In the rows, 128 means zero.
Each row is followed by its class; each block has classes of its own.
[160 168 146 158 129 142 154 139 130 156 150 143 145 157  99  99 183 107
  90  99  88 108 114 129 132  85 150 140 147  93 157  81 129 132 123  93
 171]
G
[151 133 148 196 135 139 112 143 129 127 185 136 103 114 174 107 121 154
 140 152 120 138 129 101 113  83  95 107 139 129 112 124 104 107 192 158
 131]
V
[138 140 139 193 124 137  94 143 115 116 156 109  89 132 169 106 128 157
 156 158 108 148 135 105  98  99  97 105 137 150 118 127 114 104 196 147
 132]
Z
[151  82 166 143  78  76 109 124 147 130 214 140  80  94 161 101  80 167
 153 123 145 128 159  95 136  99  80  96 126 136 149 144 121  51 213 196
 100]
V
[125 115 126 137 131 119 134 118 142 144 168 143 120 115 129 118 120 137
 117 132 127 126 137  99 132  98 118 103 131 144 108 120 100 109 168 163
 132]
V
[179  99 178 171  65  99 136 154 144 150 226 110  93 135 137 108 132 146
 119  97 107 104 146 106 133  86 118 111 156 116 184 117 143  67 188 151
 135]
J
[134  97 139 130 108 113 143 120 128 149 167 124 110 106 149 108 104 151
 138 134 145 166 149  93 116  98  91 109 121 144 142 133 120  73 168 170
 132]
F
[153 136 157 179 115 139  95 152 126 133 175 112 103 126 175 115 120 154
 151 143 116 133 140  89 101  85  91 100 137 128 129 128 107  88 200 151
 132]
J
[139 143 138 129 122 135 168 127 119 160 149 157 160 109 122 115 138 142
 111 133 117 143 109 100 122 109 126 121 137 127 124 134 109 143 159 148
 141]
J
[168 103 173 165  68 105 127 141 140 147 200 117 119 133 128 102 151 143
 125  86 117 109 134 111 147 101 124 124 158 111 191 123 162  91 192 128
 139]
E
[126 191 105 161 158 177 133 142 136 159 116 155 153 175  83  94 184  92
  90 123  85 102  96 125 118  99 186 141 143 129 109  83  99 137 107  71
 153]
L
[145 184 125 173 159 157 167 141 128 151 135 169 166 159  90 100 184 104
  90 104  83 119  89 121 144  94 175 154 152 112 121  94 109 161 113  84
 150]
V
[149 147 143 179 131 152  92 146 127 130 149 141 117 128 152 111 130 145
 143 150 108 130 123 107 104 102 102 112 139 120 118 124 100 100 176 120
 132]
L
[125  93 140 133 103  98 126 122 140 132 175 112  86 121 143 117  95 150
 147 139 136 151 158 107 120  95  89  95 123 155 132 131 118  77 182 187
 120]
Z
[138  93 156 130  98 118 144 132 139 134 186 109  87 127 157 127  98 160
 133 137 126 157 155 105 122  88  82  92 135 141 124 129 105  96 195 187
 128]
J
[116 135 117  94 131 133 135 120 139 136 131 158 123 140 127 113 132 123
 112 134 120 147 134 124 145  94 121 120 133 128  99 112  84 127 126 146
 133]
P
[140 155 133 184 151 158 108 140 131 125 156 141 119 137 161 107 141 133
 134 152 109 140 121 104 111  87 113 119 142 136 103 104  95 123 177 130
 139]
V
[130 181 123 152 138 162 133 143 135 161 127 144 160 172  91  99 188  98
  96  97 101 103 102 116 135  94 180 143 150 115 134  91 120 145 125  77
 158]
E
[144 154 135 160 121 140 137 143 142 150 159 127 130 166 105  94 171 108
  97  96  98 111 123 128 131  85 165 142 150 122 153  97 123 102 118  98
 155]
P
[147  98 163 127  87 106 132 127 135 147 188 119 108 104 155 113 106 156
 143 130 134 146 146 100 125  99  91 104 132 137 148 137 126  82 193 175
 117]
J
[161 125 151 165 102 121 129 147 144 143 189 125 113 145 117 104 160 129
 106  95  99 115 131 125 144  82 137 130 154 102 166 111 130  99 143 123
 150]
P
[104 151 111 103 131 141 133 119 138 159 121 153 141 151 124 101 135 116
 114 132 126 120 128 108 128  89 134 107 138 142  89 102  92 125 149 132
 142]
E
[104 201  91  96 161 175 165 116 123 170  80 196 195 158  96 107 181  98
  77 133 109 115  85 118 134 111 181 141 146 133  78  92  88 197 100  80
 157]
E
[147 157 143 182 131 159 114 143 114 116 143 132 105 143 159 112 138 142
 134 145 111 143 132 119 108  90  98 116 136 126 116 107  98 105 163 126
 145]
G
[138 130 140 103 112 131 142 126 129 140 146 170 126 129 145 108 118 131
 129 143 123 143 131 107 140  99 107 118 141 138 103 114  97 117 152 154
 119]
J
[137 188 129 179 146 167 127 141 109 141 126 152 140 137 148  94 164 134
 119 144 101 152 110 101 106  88 130 137 141 122 101 111  98 140 147 104
 148]
F
[177  58 188 169  57  50  99 141 160 132 252 101  77 106 141 107 115 147
 146  85 130  97 166  99 155 100  99 101 139 119 202 131 162  45 224 179
 115]
V
[116 146 123 115 127 142 153 122 130 154 130 165 144 137 128 109 135 130
 112 133 129 138 120 109 137  97 130 117 140 141 100 116  98 139 146 134
 137]
E
[144  64 160 111  72  64 124 116 141 135 196 120  87  96 150 118  89 151
 150 118 151 145 177  95 148 104  75  99 123 139 153 142 135  62 180 191
 106]
F
[125 168 123 124 125 142 157 125 129 156 128 165 155 143 118 104 138 126
 104 131 108 121 117 101 115  99 147 120 140 147  97 109  82 132 140 127
 136]
J
[130 206 112 143 166 180 163 133 127 170 105 180 190 160  65 110 201  95
  70 118  77 108  75 134 134 113 192 159 150  92 113  95 109 191  94  59
 158]
L
[131 157 130 152 124 149 137 141 140 155 152 141 139 169 102 101 174 104
  99 102 111 106 116 123 144  83 170 134 154 121 133  90 121 132 131 100
 147]
E
[122 132 129 131 141 129 136 115 136 148 156 144 119 129 133 105 118 132
 120 134 124 136 133 109 125  98 124 107 129 148 113 116 100 106 161 151
 130]
V
[131 171 126 166 159 173 108 137 127 137 125 149 128 139 164 107 139 122
 135 164 125 141 125 109 106  75 101 122 124 125  93  93  93 116 140 129
 151]
G
[132 145 133 130 123 129 136 121 127 145 142 153 120 128 129  98 128 134
 124 129 123 138 135 108 118  90 113 112 123 144 123 103  99  97 145 144
 141]
G
[161 128 164 164  89 113 123 148 146 156 192 118 118 146 120  99 147 124
 120  95 101  99 134 103 131  86 140 119 152 120 164 106 131  86 166 129
 141]
J
[147 102 159 174 110 135  91 143 141 127 199 104  73 118 178 117 105 155
 149 164 129 147 154 110  99  86  75  92 134 131 140 121 112  64 213 169
 128]
L
[144 174 131 163 140 161 151 139 129 158 135 148 154 165  85 102 183 108
  88 110  81 111 100 127 127 111 175 141 151 118 142  97 116 136 125  74
 155]
L
[115 160 100 105 145 144 146 121 127 155 109 163 144 144 105 116 158 112
 104 143 100 134 110 115 129 107 142 123 140 133  89 100  96 154 124 121
 145]
Z
[176  69 188 176  51  65 117 140 154 126 239  75  65 130 134 112 118 143
 138  79 126 105 178 125 145  84  93  97 133 117 203 114 154  29 189 174
 130]
G
[126  83 138 103 105 106 107 122 152 134 176 123  77 126 156 110  95 139
 139 139 137 149 168 113 143  80  82  93 131 140 116 120 100  68 158 186
 126]
P
[104 230  86 150 214 208 123 132 119 136  72 189 163 176 125 100 174  89
 103 163  94 129  92 111 115  94 166 141 138 146  39  77  59 186 108  77
 148]
V
[137 166 127 161 138 149 139 137 134 166 144 149 155 151  83 101 177 103
  96 111  94 103 103 123 137 104 173 136 142 111 140 102 120 125 129  92
 147]
L
[146 134 151 180 123 144  97 142 136 129 171 121 100 122 167 116 118 152
 144 154 120 138 137 111 101  95  94 106 130 126 126 125 103  89 186 143
 125]
L
[133 202 118 180 163 183 130 134 114 142 114 159 155 145 129 108 178 125
 106 145  94 128 104 110 109  86 133 132 137 118  87  93  86 160 134  98
 162]
G
[134 115 140 106 122 108 129 118 137 137 159 175 112 113 142 104 110 132
 131 135 133 136 138 104 152 106 110 115 130 137 117 118 105 103 163 159
 113]
V
[153 151 146 164 113 145 172 144 140 157 171 135 146 159 110 106 167 117
  90 109  96 117 112 121 130  83 157 135 159 123 140  95 117 130 139 114
 152]
J
[139 155 136 183 141 160 107 145 127 132 149 137 125 137 138 113 146 131
 131 149 104 138 119 108 111  97 114 112 138 124 110 115  89 113 175 127
 141]
L
[150 136 140 157 124 134 147 134 145 156 183 136 129 146 109 109 164 117
  98 109  97 113 119 118 140  92 145 130 153 113 149  96 131 117 157 118
 150]
V
[173  98 183 161  68  91 134 143 143 152 216 104 110 125 129 111 133 140
 125  91 116 103 146 110 145 102 125 117 149 117 190 131 157  73 182 145
 127]
J
[161 131 159 143 101 122 126 142 133 158 170 127 135 138 115 106 160 120
 117  98 103 103 123 110 149 108 142 130 149 101 166 116 145 107 160 116
 139]
J
[146 119 156 185 120 125 100 141 130 137 187 104  89 121 180 109 119 148
 147 143 129 146 158  90 106  70  87 102 133 131 129 120 117  78 183 158
 136]
F
[ 95 189  86  95 166 171 140 109 126 156  76 183 171 146  87 103 158 101
  99 147 108 127  96 125 127 127 167 134 123 144  74 105  79 155 107  95
 131]
L
[155 127 157 154  92 115 126 138 138 143 174 121 129 153 105 107 164 123
 116  82 105 104 131 116 152 102 143 123 158 113 167 112 139 115 165 110
 143]
E
[167 109 169 200  96 127 104 142 127 120 199 106  83 112 174 113 114 166
 146 139 127 138 154 105  99  82  72  98 136 124 155 120 120  62 201 165
 145]
G
[145 143 150 157 124 141 158 138 139 157 166 108 140 164 110 113 166 112
 101 105  95 121 123 119 132  92 150 126 151 131 141  99 123 132 143 119
 154]
J
[150 139 156 183 107 132  83 139 131 128 166 135 103 114 165  95 122 153
 153 146 115 128 135 103 108 100  98 109 133 124 131 129 106  75 198 141
 123]
L
[130 163 132 124 121 124 143 119 126 162 141 183 137 122 135  81 139 128
 112 134 118 136 127  95 131  84 131 129 135 126 106 109  99 118 136 134
 132]
F
[138 186 126 175 159 173 133 135 111 135 110 147 145 145 143 109 160 129
 116 146  98 141 112 115 104  90 119 123 136 123  97  97  85 144 136 105
 165]
G
[140 159 153 161 124 136  90 132 138 140 166 148 104 133 163  88 125 133
 140 154 115 122 139 114 121  79 108 107 135 125 109 110  95  87 176 136
 114]
L
[181  61 184 154  45  62 113 141 138 124 223  98  71 107 140 103 115 151
 153  83 129 132 171 110 150 104  92 117 141 117 205 138 169  33 186 159
 112]
F
[110 163 112 109 170 149 143 109 124 153 112 174 149 134 124  99 135 118
 113 144 114 139 114 107 134 108 134 118 129 147  82 111  89 146 141 128
 136]
V
[119 147 120 124 125 139 127 127 136 136 130 148 122 143 134 108 130 135
 115 130 113 137 135 112 127  95 122 117 134 142  98 120  85 106 138 132
 140]
P
[107 238  91 138 177 202 145 138 127 161  78 171 167 207  87  89 210  83
  63 121  68 111  86 133 117  94 211 166 154 120  90  70  87 181  75  44
 172]
P
[144 159 137 186 141 147 121 144 119 136 142 123 122 134 157 115 141 147
 132 156  97 142 121 102  93  93 105 113 142 127 111 120 107 133 171 130
 153]
Z
[147 130 147 176 118 147 120 143 127 134 171 117 123 123 162 121 135 145
 141 148 116 145 129  99 116  89  98 107 145 138 114 122 102 112 186 151
 135]
J
[156  69 166 136  62  71 132 123 136 125 210 110  84  91 152 111  94 169
 147 114 142 154 170 102 124  94  74  98 130 132 167 143 134  56 200 192
 118]
F

A new block, with new classes.
[117 175 138 125 117 162 136 160 140 143  84 126 109 116 141 166  42 143
 192 115 164 107 154 153 175 117 120  68 108 154 193 104 117 132 111 127
  80]
W
[142 144 140 131 141 113  99 156 108 145 161  90 153 120 104 106 134 119
 133  85 153 134 100 157 142 153 136  72 134  81 168 114  64 139 132 130
 104]
Q
[119 121 113  91 132 132  83  90  81 108 181  94  86 169 127 108 121 126
 182  96 159 152 112 135 106 122 119  99 123 155 156 148 112 146 123 134
 177]
W
[128 173 128 133 114 155 169 165 162 127  51 127 128 111 143 152 149 163
 136 114 155 103 187 129 140 135  87 154 119 136 221 106 140 105 130 128
  77]
T
[120 197 113 127 138 175 174 152 152 149  76 129  76 139 127 130 115 189
 175 156 212 121 148 161 181 157  86 138 138 127 207 106 137 132 133 123
  94]
D
[100 114 148  96 123 160 127 152 191 142 102 105  70 130 129 164  62 125
 155 143 158 117 166 112 164 164 139  93  95 171 183  96 145 151 121 139
  52]
Q
[117 143 169 117 109 171 148 156 164 174 136 110 100 118 159 184  96 154
 110 106 184 145 151 145 160 131 165  87  94 139 169 105 106 146 100 139
  99]
T
[110 136 143 114 134  89 109 185  55 128 165  79 147 131  94  67 102 154
 170 125 172 181 113 121 115 137 108  90 124 106 135 129  58 129 145 146
 135]
A
[109 188 172 169  96 134  95 193 108 102  72  65 114 102 103  93 154 128
 143  93 188 135 117  59  92 155  79 111 154 105 166 102  92 134 133 102
  95]
U
[115 142 198 152  93 154 136 168 129 150 105 104 121 131  96 153  75 116
  76 131 170  92 146 134 178 129 157  80 100 118 160  94 104 139 110 101
  90]
W
[105 202 155 165 112 106 167 149 184 113  72 135 169 130 159 166 162 133
  96 132 122  40 158 133 159 128  62 112 112  94 155 132 154 105 137 165
 109]
W
[114 164 137 166 136  91 121 126  98 107 158 104 129 146 119  89 105  94
 133 109 172 124  64 141 105 140  82  62 160  85 162 139  73 129 153 140
 131]
Q
[126 154 152 132  90 178 153 135 129 144 132 151 141 136 123 124  59 114
 137 119 196 123 164 142 135 120  86  84 117 142 170  93 101 123 126 134
 107]
H
[108 172 145 123 144 114  74 205 130 114 137  91 132 143 130  59 148  68
 191  77  92 165 101 130 114 158  99   4 143 108 178 177  41 134 148 180
 135]
B
[112 141 129 139  78 136 157 100 153 110  71 135 118 123 108 116 146 114
  91 127 139 102 168  79 130 132  84 181 132 119 173 126 138  99 150 144
 111]
W
[158 161 185 121 111  97 134 197 122 133 108  79 145 123  97  94  87 129
 124  71 140 140 108 144  89 139 129  45 134 129 180 135  45 136 130 130
 148]
W
[130 120  96 107 131 110 146 105 145 131 152 150 125 121 140 172  87 191
 163 127 140 100 158 144 179 115 113  97  98 134 136 102 118 104 137 130
  99]
X
[112 163 147 124 120 135 123 172  90 148 142  77 183 117 123  83 173 133
 136 110 184 177 103 140 113 136 129 115 130  57 142 109  73 133 140 171
 136]
A
[114 224 112 108  64 154 129 186 144  99  89 117 148 105 173 123 158  88
  89 137 124 101 113 120 101 148  94 155 112 142 144 141  71 112 136 150
  53]
H
[129 143 111 112  97 208 137 153 120 141  94 117 131  80 108 148 114 134
 153 126 206 110 158 145 161 155 111  84  81 149 186  72  96 148 122 145
  52]
Q
[102 154 125 169  97 117 145 121  90 136 110  94  68 135 112 114 116 104
 201 134 112 156 102 121 169 128 146 108 171  92 140 140  77 122 158 152
 116]
B
[147 139  49  68 142 160 132  93 142 121 154 129 104 125 193 114 142 165
 179 141 125 152 137 128 114 129 143 159 100 182  80 155 138 113 136 162
 150]
B
[134 159 167 151  70 113 118 137 170 129  70 112 134 109 113 111 149  92
  35 115 137 107 142  78  93 171 104 159 144 144 153 119  85 128 135  84
  57]
B
[108 170 161 155 149 111 136  74 118 121  86  70  92 124 127 156 145 116
 126 102 179 120 108 105 151 147 136 158 167 125 219 116 119 156 102  88
 107]
B
[132 117 131  98 104 119 113 106 146 128 153 140 123 149 124  80 104  80
 124 131 134 158 144  87 102 119 128 141 157 138 127 158  88 117 162 115
 152]
B
[124 160 128 138  82 181 166 171 140 169 125 129 105 108 103 108 126 144
 195 113 189 146 149 126 143 135 120  81 139  89 155 112  92 140 149 188
 131]
W
[142 135 106 113  96 205 139 170 137 109 138 154 115 140 152 129 125  95
 135 158 121 123 144 123 122 106 155 114 105 170 103 140 129 131 131 139
 156]
T
[111 184 106 118 115 193 122 135 125 150  94  87  65 131 110 104  68 131
 165 132 198 130 119 133 151 172 119 114 120 144 182 113 114 145 133 109
  85]
Q
[148 143  96  93  86 162 120 178 111 158 111 112 160  84 139 121 162 160
 157  66 133 175 102 184 107 132 129  81 108 106 114 137  32 136 135 172
 116]
W
[141 104 150 135  99 158 107 173 113 132 163 119 129  84  93 153 158 143
 135  88 183 147 124 118  86 134 116  46 120 133 158  60  73 176 105 155
 122]
T
[ 97 166 151 113 108 148 146 139 177 155  92 114 118 132 152 126  61 108
 159 111 164 141 142 135 157 137 109  54 122 114 187 133  91 114 156 170
  98]
Q
[127 158 182 116  97  92  90 190 133 125 135  95 137 146 129 108  95  95
 104  95 140 141  88 133 119 152 125  47 139 106 136 132  55 128 144 138
 104]
Q
[135 128 148  85 115  42  83 113 147  91 150 138 162 156 105  69  84  60
  66 101 118 106 120  95  54 133  75 125 139 129 211 150 119  81 166 126
 108]
U
[150 113 105  80 101 143 113 130  98 112 162 141 104 145 122 100 100 114
 114 130 147 147 148 103 106 121 132 158 103 175 128 151 141 111 138 107
 142]
X
[144 118 134 129  85 155 143 115 119 173  92 124 139  92 117 176  90 160
 130 106 161 114 166 163 160 120 156  98 100 166 150 110  74 144 113  83
  66]
W
[148 111 185 149 113  77 116 232  92 138 127  95 196 111 106 111 181 137
  72  67 126 141 142 139 127 134 106 106 111  48 112 122  81  99 144 148
  89]
Q
[109 192 159 119  67 107 121 213 177 110  46 105 192 104 114 102 189  88
 130 130  73  91 147 109 117 145  93  78 139 100 181 135  33 120 170 167
  86]
W
[ 96 187 141 127  68 158 134 187 143 154  56 119 137  84 128 149 172 121
 143 142 186 125 148 120 107 146 105  99 143 129 209 100  95 155 142 144
  48]
T
[109 174 157 165 132  99 121 210 122 107 131  95 166 127 110  73 153  93
 118  97 118 136 108  91 111 135  66 104 155  48 123 142 104 110 147 159
 148]
H
[ 80 162 160 174 140 122 126 105 110 156 113 105 107 116 118 146 113 118
 102 153 145 145 115  95 160 130 126 148 154 116 140 141 135 158 105  91
 119]
H
[122 105 124 110 138  87 129 103 149 141 200 133 108 144 135 131 116 132
 154  97 158 168  93 165 114 126 104  63 149 107 168 143  45 141 148 164
 134]
D
[158 168 151 136  76 164 125 185 116  97  34 110 191  97  97  97 199  77
  70  92 146 126 119 119  74 141  79 146 141 113 182  77  96 130 131 135
  98]
D
[ 95 176 119 132 138 199  78 189 118 135 134 148 135 170 127  44 155 118
 144 159 131 183 125 111 113 132  94 169 157  92 125 120 115 138 132 118
 149]
T
[ 94 138 134 166 131 110  98 157  54 111 137 101  79 126  61 116 120 120
 198 103 139 119 136 113 153 122 108  62 142 115 236 122  72 123 138 127
  84]
A
[108 168  99 130 115 146 147  80 148 139 118  93  78 137 123 136  71 158
 178 164 193 108 129 134 160 133  99 111 134 137 156  95 103 133 154  99
 114]
D
[125 170 147 157 112 138 133 155 149 147  74  71 115 125 123 123 105 129
 140 105 141 132 119 154 139 142 109  74 131 105 171 101  93 121 144 121
 100]
D
[125 138 117 131 132 133 123 169 125 113 171  98 139 109 138 113 118 125
 147  99 151 158 104 126 100 118  97  81 119 102 136 130  63 131 136 147
 161]
T
[115 134 157 139 130 155 127 183 111 124  74  99 153  76  91 110 161 118
 146  86 181 153 140  75 105 117 117  77 143  93 197  94 112 137 133 133
 122]
X
[143  88 111 143  82  43 162  65 151  97 131 118 101 106 118 164 121 115
 149 115  76 112  92  95 133 111 157 101 164 110 113 154  90  96 178 159
 139]
U
[119 146  94 126 128 143 129 209 147 123 151 146 133  91 155 130 194 166
 136 133 185 140 117 118 106 130 102 109 137  94 111 139 101 132 143 147
 108]
T
[108 102 129 126 150  73 118  88 130 131 176 107 144 137 103 112 122 109
 126 106 136 126 107 116 133 152 129  56 132 124 160 148  82 151 137 126
 122]
X
[130  83 167 182 103  82 148 165 133 123 139  78 112 117 124 183 135  83
  77  83  47  95 122 153 173 135 160  52  78 100 118 169  75 111 137 160
  83]
Q
[111 122 150 144 114 116 125 119 112 134 115  76 135 106 119 130 182 154
 154 100 156 152 111 114  94 125 126  94 142 100 141 124  67 146 145 134
 135]
U
[118 171 150 148  84 155 179 139 122 154  72 115  83 110 120 175  81 135
 112  98 216 108 128 119 165 154 136 130 121 137 182  97 149 142 104 118
  44]
X
[122 136 130 124 132 196 154 147 140 141 118 133 131  91 125 173 125 185
 150 154 188  97 168 120 163 128 160 101  88 168 146  60 123 156  96 136
  86]
A
[137 163 130 153 129 138 151 163 119 149 127 132 174 105 132 101 127 122
 145  75 116 136 108 166 103 131 111  47 117 115 155 140  64 138 119 195
 121]
W
[123 151 128 116 129 187 155 135 157 156  86  98 104 108 131 157 134 151
 128 102 206 115 139 153 132 147 125 128 113 132 179 118  94 158 118  95
  96]
B
[139  81 141 100 100 136 137 189 156 131 152 150 136 100 109 153 109 140
  64 110 133 118 177 118 132 119  99 108  74 125 111 126 113 100 134 142
 105]
H
[117 133 154 126  91 160 143 150 135 153  91 108 142 111  94 134 120 127
 123 126 163 118 178 115 148 144 124 108  96 133 172  93 135 130 131 149
  96]
A
[134 184 132 141 138 148 132 169 107 155  92 104 135  96 135 124 149 187
 146  96 156 147 105 135  88 135 118 113 132 136 119 123 109 164  98 136
 135]
W
[131 167 129 108  95 151 134 183 162 148  78 131 129 120 187 143 134 162
 170 107 158 155 160 156 143 131 100  94 121 126 132 152 102 104 157 148
  96]
Q
[122 210 146 149  92 194 177 155 168 154  89 165 160 135 135 124 174 104
  99 188 150  92 170 113 152 128 129 183 145 101 163  99 170 132 134 156
 131]
T
[125 164 170 160 128 156 127 185  85 130 131  77 138 136  97  70 144 111
 115  99 172 163  89 143 140 150 112  63 131  59 147 129  65 134 139 155
 172]
Q
[136 224 134 161 114 125 128 156  92 159  77  65 161 120  80  63 123  86
  69 114  92 100  93 111  71 153 139 158 132 125 141 148 112 139 129 104
 126]
A
[112 115 130 120 138 122 120 146 141 105 137 128 111 145 103 147  72 120
 175 131 145  80 146 125 146 132 120  45 111 172 175 119 117 140 129 121
  98]
A
[117 167  92 163  96 157 153 155 127 130  63 133  47  99 134 163 109 168
 162 133 167 111 139 126 144 150 115 153 130 151 190  99 152 115 125 101
   8]
X
[138 183 148 141  81  62 130 169 101 146  99 110 179  88 126  83 135 123
 140 112 128 149 117 112  96 133 115  69 151 105 144 161  65  95 175 161
  98]
U
[141 176 150 142 123 139 113 209  95 120 116  76 141 114 117  91 157 124
 170  79 181 160  96 153 108 146  93  65 148  77 177 129  56 138 145 138
 138]
Q
[120 168 149 136  71 133 138 167 128 144 110 117 105 137 142 142 112 113
 159 119 189 120 155 156 139 152 108  69 118 136 202 126 125 123 146 132
  58]
X
[129 125 165 128 127 123 109 125 119 129 164 121 140 133 153 131 151  72
 112  55 156 160 125 135 109 127 131  63 137 134 192 160 108 133 109 152
 126]
H
[133  99 132 121 132  87 133 178 149 117 132 107 167 108 133 117 201 150
 137  89 114 170 104 155 112 140 101  77 135  80 115 183  55 140 149 166
 171]
W
[ 77 152 170 170 169 148 121 133 103 141 127  72  98 149 101 111  85 105
 146 157 179 147 107 137 156 128 114  92 140  86 190 132  97 161 133  90
 151]
Q
